Here is a tiny trained network, its code and every weight. The questions are about switching its units off for an input and a class, where a switched-off unit gives its printed mean instead of its output.

import numpy as np


def w(rows, s, z=0):
    codes = np.array(rows[::2]) - 128.0
    scale = np.full(codes.shape[1], s)
    scale[-1] = z or s
    return codes * scale


def f(y):
    return y / 2 * (1 + np.tanh(0.7978845608 * (y + 0.044715 * y**3)))


def log_softmax(a):
    a = a - a.max(-1, keepdims=True)
    return a - np.log(np.exp(a).sum(-1, keepdims=True))


def net(x, mask):
    res = np.array(x, float).reshape(1, 8) / 4 @ E
    y = f(res @ A[0][:, :-1].T + A[0][:, -1])
    res = res + np.where(mask, y, B[0][:, -1]) @ B[0][:, :-1]
    return log_softmax(res[-1] @ U[:, :-1].T + U[:, -1])


A, B = {}, {}
E = w([
[128,126,128,132,128,124,129,125,125,127],'x0',
[74,234,137,206,21,175,6,90,103,14],'x1',
[126,18,138,78,203,215,70,96,47,38],'x2',
[1,79,167,219,195,222,137,109,194,215],'x3',
[130,104,93,118,92,142,108,134,92,176],'x4',
[115,134,128,114,124,126,118,129,114,136],'x5',
[128,135,131,124,135,138,137,129,139,116],'x6',
[203,204,231,164,162,195,143,148,11,193],'x7',
],0.0064)
A[0] = w([
[153,104,146,68,216,104,196,152,141,191,2],'N1',
[105,174,160,142,121,71,181,159,186,164,108],'N2',
[89,107,156,214,119,226,94,111,168,139,150],'N3',
[62,125,128,182,166,160,126,135,135,163,13],'N4',
[66,45,40,96,102,86,98,115,198,166,105],'N5',
[110,118,98,58,140,75,113,63,201,131,65],'N6',
[167,96,129,52,171,152,190,110,110,174,63],'N7',
[145,165,224,165,160,162,147,137,92,213,122],'N8',
[178,183,166,95,133,177,168,140,76,175,48],'N9',
[223,147,104,17,118,62,159,139,123,91,189],'N10',
[138,147,145,85,138,131,135,139,63,202,206],'N11',
[123,157,138,133,89,75,174,155,150,174,64],'N12',
[76,68,169,183,210,121,165,103,200,193,201],'N13',
[143,167,151,134,90,109,149,106,159,163,30],'N14',
[153,1,190,82,208,168,117,92,112,62,105],'N15',
[148,50,90,79,143,74,198,117,165,164,167],'N16',
[159,78,162,57,118,201,111,94,122,95,41],'N17',
[100,101,136,139,160,167,119,126,165,194,63],'N18',
],0.0083,0.0052)
B[0] = w([
[131,208,84,82,86,84,68,1,174,104,188],'N1',
[115,193,9,132,138,183,124,191,68,188,190],'N2',
[137,125,159,73,76,125,114,114,117,152,212],'N3',
[181,95,179,106,177,22,32,49,132,208,156],'N4',
[210,99,136,196,171,195,169,139,188,59,216],'N5',
[199,75,153,222,241,174,141,99,214,62,172],'N6',
[150,195,90,114,83,105,60,81,119,75,176],'N7',
[151,92,141,202,138,207,157,127,192,55,214],'N8',
[201,84,167,230,166,116,138,138,185,57,174],'N9',
[138,66,215,78,113,71,163,187,103,173,245],'N10',
[100,100,130,156,123,160,173,148,175,66,194],'N11',
[65,130,58,201,170,120,135,128,61,183,169],'N12',
[97,124,213,61,111,98,161,172,130,131,255],'N13',
[126,111,58,148,210,37,80,88,43,223,141],'N14',
[56,163,35,219,109,111,199,160,86,189,209],'N15',
[125,210,98,82,49,164,71,113,155,105,228],'N16',
[141,105,49,159,181,93,90,126,58,202,150],'N17',
[145,92,193,69,190,53,135,102,79,176,165],'N18',
],0.0081,0.0099)
U = w([
[196,65,133,189,207,157,146,117,177,36,14],'0',
[114,236,111,108,52,116,2,14,129,60,25],'1',
[78,125,22,170,191,116,166,141,65,221,51],'2',
[81,111,142,94,83,150,178,174,129,94,255],'3',
[172,56,209,56,146,46,122,142,108,161,20],'4',
],0.0085,0.0063)

Each question gives the input, the list of numbers given to net, and the class t.
The units are the neurons (one row each of A and B). Each row of codes is followed by its name. A weight is (code - 128) times the scale printed after its matrix; where a second scale follows, it is the last column's (A, B and U).
mask holds one flag per neuron, in row order. A switched-off neuron (its flag False) gives its mean, the last column of its row in B, instead of its output. The means were averaged over made-up inputs and are rounded, as every weight is.
A unit's drop is (log p(t) with every unit on - log p(t) with that unit switched off) / (log p(t) with every unit on - log p(t) with every unit switched off).
The circuit of an input: a set's keep is (log p(t) with only the set's units on - log p(t) with every unit switched off) / (log p(t) with every unit on - log p(t) with every unit switched off). Starting from the 12 units with the biggest drops (on a tie, the unit counted first), units are removed one at a time, each time the one whose removal leaves the highest keep (on an exact tie, the one counted first), for as long as the keep stays at least 0.8.
units of the circuit, in order: the units of the circuit, biggest drop first
unit that matters most: the unit with the biggest drop
k most important neurons: the k neurons with the biggest drops, biggest first
drop of u: that unit's drop, to one decimal
input [-1,3,-1,-4,-3,-1,6,-6], class 0: 2 most important neurons : (N6; N13)
input [1,2,-5,7,-2,-3,0,-7], class 0: unit that matters most : N5
input [-2,-7,-4,6,-2,7,5,-8], class 0: 2 most important neurons : (N5; N6)
input [5,-2,3,3,-7,-5,7,-4], class 3: 3 most important neurons : (N13; N15; N8)
input [5,-3,4,-3,4,0,-8,-2], class 2: 2 most important neurons : (N15; N13)
input [-7,4,-4,-6,0,7,-1,-3], class 4: units of the circuit, in order : (N10; N16)
input [1,7,-5,-8,7,-7,-1,4], class 4: units of the circuit, in order : (N10; N16)
input [5,-2,-8,7,0,-1,-1,8], class 0: 2 most important neurons : (N8; N9)
input [-6,-6,-6,8,-5,8,1,5], class 4: 3 most important neurons : (N13; N18; N4)
input [-6,5,-5,7,4,-1,0,4], class 4: units of the circuit, in order : (N4; N16; N3)
input [-8,-6,3,3,2,-3,-7,0], class 1: 4 most important neurons : (N1; N7; N16; N10)
input [-8,3,6,-8,-2,-4,1,-3], class 4: 2 most important neurons : (N10; N2)
input [6,-8,8,-1,-2,-3,8,-5], class 1: 3 most important neurons : (N16; N1; N7)
input [-6,-6,-5,1,4,2,7,2], class 1: units of the circuit, in order : (N1; N16)
input [1,0,-4,-5,-3,1,-3,6], class 0: units of the circuit, in order : (N9)
input [8,-5,2,3,4,-5,5,8], class 0: 2 most important neurons : (N8; N9)
input [-7,6,6,8,7,-2,-3,-7], class 4: 3 most important neurons : (N3; N4; N8)
input [-1,-6,6,6,3,-1,2,-5], class 1: 4 most important neurons : (N16; N1; N7; N10)
input [5,1,-7,-7,-2,0,1,-5], class 2: 3 most important neurons : (N12; N2; N13)
input [-3,-5,-6,4,-8,7,8,8], class 0: unit that matters most : N8
input [-2,1,7,-6,6,5,2,0], class 2: 3 most important neurons : (N15; N17; N13)
input [5,5,-4,6,-1,8,2,3], class 4: units of the circuit, in order : (N16; N4)
input [-7,5,-4,7,0,2,1,-2], class 4: units of the circuit, in order : (N4; N16; N3)
input [-1,-6,6,0,0,6,-3,4], class 1: drop of N2 : 0.1
input [4,-3,-1,7,2,-7,-1,-4], class 4: drop of N18 : 0.2
input [2,-8,-5,8,2,3,-7,-5], class 1: drop of N2 : 0.1
input [7,-5,-3,8,6,3,6,-7], class 4: drop of N8 : 0.5
input [7,4,-8,7,-5,-8,-2,2], class 2: unit that matters most : N2
